Below are the code and all the weights of a small trained network. Each question names an input and a class and asks about switching units off, where a switched-off unit gives its printed mean instead of its output.

import numpy as np


def w(rows, s, z=0):
    codes = np.array(rows[::2]) - 128.0
    scale = np.full(codes.shape[1], s)
    scale[-1] = z or s
    return codes * scale


def norm(h):
    return h / np.sqrt((h * h).mean(-1, keepdims=True) + 1e-5)


def f(y):
    return np.maximum(y, 0)


def log_softmax(a):
    a = a - a.max(-1, keepdims=True)
    return a - np.log(np.exp(a).sum(-1, keepdims=True))


def net(x, mask):
    res = np.array(x, float).reshape(1, 7) / 4 @ E
    u = 0
    for l in range(3):
        y = f(norm(res) @ A[l][:, :-1].T + A[l][:, -1])
        res = res + np.where(mask[u : u + 4], y, B[l][:, -1]) @ B[l][:, :-1]
        u += 4
    return log_softmax(norm(res)[-1] @ U[:, :-1].T + U[:, -1])


A, B = {}, {}
E = w([
[80,248,62,97,5,141],'x0',
[125,125,129,127,128,129],'x1',
[125,129,127,131,127,127],'x2',
[149,151,60,19,206,63],'x3',
[129,132,130,129,128,128],'x4',
[132,130,129,128,126,128],'x5',
[70,125,212,58,84,73],'x6',
],0.0029)
A[0] = w([
[121,207,136,151,41,170,4],'L0N0',
[119,109,65,164,99,181,8],'L0N1',
[72,143,215,72,65,150,47],'L0N2',
[96,1,235,240,136,194,174],'L0N3',
],0.0036,0.00046)
B[0] = w([
[72,12,132,144,151,138,195],'L0N0',
[113,151,175,94,179,154,160],'L0N1',
[140,138,124,194,111,68,190],'L0N2',
[179,254,143,85,116,124,254],'L0N3',
],0.0052,0.0043)
A[1] = w([
[88,222,2,33,73,104,98],'L1N0',
[136,65,98,78,204,50,95],'L1N1',
[114,88,204,33,128,51,4],'L1N2',
[116,215,129,173,18,194,39],'L1N3',
],0.0037,0.0015)
B[1] = w([
[217,160,253,204,148,152,245],'L1N0',
[125,46,110,98,141,146,204],'L1N1',
[106,121,186,61,146,231,202],'L1N2',
[103,40,74,65,189,97,252],'L1N3',
],0.0047,0.0026)
A[2] = w([
[103,105,3,166,122,196,92],'L2N0',
[129,166,137,181,116,187,168],'L2N1',
[149,58,49,146,174,105,3],'L2N2',
[212,142,119,139,189,175,153],'L2N3',
],0.0057,0.0023)
B[2] = w([
[151,94,228,53,213,145,183],'L2N0',
[129,128,84,88,200,159,200],'L2N1',
[157,122,88,103,2,24,151],'L2N2',
[81,135,60,187,53,110,253],'L2N3',
],0.0055,0.0043)
U = w([
[170,215,40,224,158,177,211],'0',
[108,41,139,60,209,168,250],'1',
[166,217,236,113,117,95,93],'2',
[42,83,139,184,52,103,16],'3',
[165,55,10,142,118,49,18],'4',
],0.011,0.0013)

Each question gives the input, the list of numbers given to net, and the class t.
The units are the neurons (one row each of A and B). Each row of codes is followed by its name. A weight is (code - 128) times the scale printed after its matrix; where a second scale follows, it is the last column's (A, B and U).
mask holds one flag per neuron, layer by layer. A switched-off neuron (its flag False) gives its mean, the last column of its row in B, instead of its output. The means were averaged over made-up inputs and are rounded, as every weight is.
A unit's drop is (log p(t) with every unit on - log p(t) with that unit switched off) / (log p(t) with every unit on - log p(t) with every unit switched off).
The circuit of an input: a set's keep is (log p(t) with only the set's units on - log p(t) with every unit switched off) / (log p(t) with every unit on - log p(t) with every unit switched off). Starting from all 12 units, units are removed one at a time, each time the one whose removal leaves the highest keep (on an exact tie, the one counted first), for as long as the keep stays at least 0.8.
units of the circuit, in order: the units of the circuit, biggest drop first
unit that matters most: the unit with the biggest drop
k most important neurons: the k neurons with the biggest drops, biggest first
top k neurons in layer l: the k neurons of layer l with the biggest drops, biggest first
input [-5,1,-4,1,4,-3,-5], class 4: units of the circuit, in order	(L2N2)
input [2,3,-4,-6,6,-7,-8], class 1: units of the circuit, in order	(L2N0, L1N3)
input [3,-4,-7,-8,-1,-7,0], class 1: 3 most important neurons	(L1N3, L2N3, L1N0)
input [3,-8,-5,0,-4,-4,5], class 3: 4 most important neurons	(L0N3, L0N2, L0N0, L2N0)
input [-2,-4,-5,2,4,6,-1], class 4: units of the circuit, in order	(L0N3, L2N2)
input [1,3,-4,5,1,-7,3], class 2: 4 most important neurons	(L1N0, L0N0, L1N3, L2N1)
input [6,3,-4,-5,-5,6,0], class 1: top 2 neurons in layer 2	(L2N0, L2N3)
input [-6,1,-7,-1,-1,5,8], class 2: units of the circuit, in order	(L0N3, L1N3)
input [-2,-6,6,-1,6,-4,-1], class 0: top 2 neurons in layer 2	(L2N3, L2N0)
input [4,6,-3,-5,8,-1,0], class 1: units of the circuit, in order	(L2N3, L1N3)
input [-4,-1,-2,0,3,-5,5], class 2: top 2 neurons in layer 2	(L2N1, L2N0)
input [-1,4,-1,3,-1,-2,-3], class 4: 2 most important neurons	(L0N3, L2N2)
input [0,5,0,-3,4,1,0], class 0: 4 most important neurons	(L0N3, L2N0, L2N2, L1N2)
input [5,5,2,0,-6,4,1], class 3: 3 most important neurons	(L0N3, L0N0, L1N0)
input [-8,4,-3,2,7,2,-1], class 4: unit that matters most	L2N3
input [7,6,-8,0,-5,3,-1], class 1: 3 most important neurons	(L0N0, L0N3, L2N3)
input [0,-2,-5,-6,-6,-5,-1], class 0: 2 most important neurons	(L0N3, L2N0)
input [-6,7,1,2,6,7,-7], class 4: 2 most important neurons	(L2N2, L1N0)
input [-4,-6,0,0,-3,-8,4], class 2: 3 most important neurons	(L0N3, L0N0, L1N3)
input [5,1,-8,-6,-6,-5,-1], class 1: unit that matters most	L2N0
input [-5,-5,-1,0,-4,5,-4], class 0: 3 most important neurons	(L0N3, L1N3, L0N0)
